Here is a tiny trained network, its code and every weight. The questions are about switching its units off for an input and a target symbol, where a switched-off unit gives its printed mean instead of its output.

import numpy as np


def w(rows, s, z=0):
    codes = np.array(rows[::2]) - 128.0
    scale = np.full(codes.shape[1], s)
    scale[-1] = z or s
    return codes * scale


def f(y):
    return np.maximum(y, 0)


def softmax(a):
    e = np.exp(a - a.max(-1, keepdims=True))
    return e / e.sum(-1, keepdims=True)


def log_softmax(a):
    a = a - a.max(-1, keepdims=True)
    return a - np.log(np.exp(a).sum(-1, keepdims=True))


def net(x, mask):
    ids = ['αθλξτφψω'.index(c) for c in x.split()]
    T = len(ids)
    res = E[ids] + P[:T]
    r = res
    for j in range(3):
        rows = slice(2 * j, 2 * j + 2)
        q, k, v = (r @ M[0][rows].T for M in (Q, K, V))
        z = softmax(np.where(np.tri(T) > 0, q @ k.T / 2**0.5, -1e9)) @ v
        o = O[0][rows]
        res = res + np.where(mask[j], z, o[:, -1]) @ o[:, :-1]
    y = f(res @ A[0][:, :-1].T + A[0][:, -1])
    res = res + np.where(mask[3:15], y, B[0][:, -1]) @ B[0][:, :-1]
    return log_softmax(res[-1] @ U[:, :-1].T + U[:, -1])


Q, K, V, O, A, B = {}, {}, {}, {}, {}, {}
E = w([
[39,96,177],'α',
[26,175,79],'θ',
[37,107,177],'λ',
[37,92,167],'ξ',
[252,200,192],'τ',
[42,89,156],'φ',
[43,73,180],'ψ',
[35,94,174],'ω',
],0.012)
P = w([
[152,55,158],'0',
[140,249,212],'1',
[137,254,216],'2',
[135,240,216],'3',
[138,210,203],'4',
[133,192,190],'5',
[134,171,178],'6',
[132,151,161],'7',
[121,120,140],'8',
[117,99,127],'9',
[112,86,118],'10',
[105,53,105],'11',
[94,30,90],'12',
],0.0088)
Q[0] = w([
[188,77,105],'h0',
[9,32,157],'h0',
[133,195,59],'h1',
[48,219,57],'h1',
[111,91,215],'h2',
[209,110,101],'h2',
],0.012)
K[0] = w([
[94,138,127],'h0',
[252,139,122],'h0',
[42,137,153],'h1',
[73,138,197],'h1',
[103,130,108],'h2',
[177,104,124],'h2',
],0.019)
V[0] = w([
[109,198,206],'h0',
[39,8,130],'h0',
[94,80,114],'h1',
[91,75,120],'h1',
[117,68,88],'h2',
[179,66,12],'h2',
],0.011)
O[0] = w([
[106,220,164,211],'h0',
[99,220,192,109],'h0',
[148,110,23,120],'h1',
[159,212,145,124],'h1',
[192,246,157,95],'h2',
[67,248,131,7],'h2',
],0.011,0.014)
A[0] = w([
[185,223,159,90],'n0',
[189,116,159,135],'n1',
[169,41,95,88],'n2',
[246,146,104,82],'n3',
[195,185,39,57],'n4',
[156,194,38,95],'n5',
[201,167,95,3],'n6',
[246,128,179,85],'n7',
[9,105,143,101],'n8',
[69,109,235,82],'n9',
[114,50,169,52],'n10',
[75,134,61,116],'n11',
],0.011,0.013)
B[0] = w([
[178,107,127,141],'n0',
[125,102,166,165],'n1',
[158,179,147,249],'n2',
[174,212,184,130],'n3',
[42,230,118,128],'n4',
[203,157,147,129],'n5',
[89,252,181,128],'n6',
[41,147,193,142],'n7',
[187,106,105,206],'n8',
[116,175,74,229],'n9',
[134,163,47,239],'n10',
[127,112,162,139],'n11',
],0.013,0.011)
U = w([
[43,252,37,211],'α',
[41,63,98,254],'θ',
[134,129,119,40],'λ',
[156,105,162,69],'ξ',
[124,139,111,34],'τ',
[119,122,117,37],'φ',
[117,146,107,40],'ψ',
[121,135,110,35],'ω',
],0.014,0.0093)

Each question gives the input, a string of symbols that net reads in full, and the target symbol t.
The units are the heads (2 rows each of Q, K, V and O) and the neurons (one row each of A and B). Each row of codes is followed by its name. A weight is (code - 128) times the scale printed after its matrix; where a second scale follows, it is the last column's (O, A, B and U).
mask holds one flag per unit, heads first, then neurons. A switched-off unit (its flag False) gives its mean, the last column of its rows in O or B, instead of its output. The means were averaged over made-up inputs and are rounded, as every weight is.
A unit's drop is (log p(t) with every unit on - log p(t) with that unit switched off) / (log p(t) with every unit on - log p(t) with every unit switched off).
The circuit of an input: a set's keep is (log p(t) with only the set's units on - log p(t) with every unit switched off) / (log p(t) with every unit on - log p(t) with every unit switched off). Starting from the 12 units with the biggest drops (on a tie, the unit counted first), units are removed one at a time, each time the one whose removal leaves the highest keep (on an exact tie, the one counted first), for as long as the keep stays at least 0.8.
circuit, biggest first: the units of the circuit, biggest drop first
most important unit: the unit with the biggest drop
top k neurons: the k neurons with the biggest drops, biggest first
heads that matter: for each layer, one digit per head in row order, 1 if its drop is at least 0.15 and else 0, layers parted by /
drop of u: that unit's drop, to one decimal
input ψ ψ τ, target ξ: circuit, biggest first -> (n10, n1)
input λ θ λ φ α ξ θ θ ω, target α: heads that matter -> 100
input φ α τ, target ξ: most important unit -> n10
input φ λ θ θ ξ ω ψ τ ω τ, target θ: circuit, biggest first -> (h1, n2, n7, h0)
input α α ξ θ θ θ ψ, target α: circuit, biggest first -> (n9, h0)
input φ ψ ψ φ λ θ ξ ψ α, target α: heads that matter -> 100
input θ λ ψ φ ω λ θ θ, target θ: heads that matter -> 000
input ψ θ φ θ φ θ ξ ψ α, target α: top 2 neurons -> (n9, n1)
input ω θ θ θ ξ τ ξ ω ψ, target α: heads that matter -> 010
input ψ ψ θ ψ α θ φ ψ θ λ, target α: drop of n9 -> 0.6
input α θ ψ θ ξ θ α θ ω, target α: drop of n2 -> -0.5
input θ φ ψ θ φ τ τ, target θ: drop of h2 -> 0.3
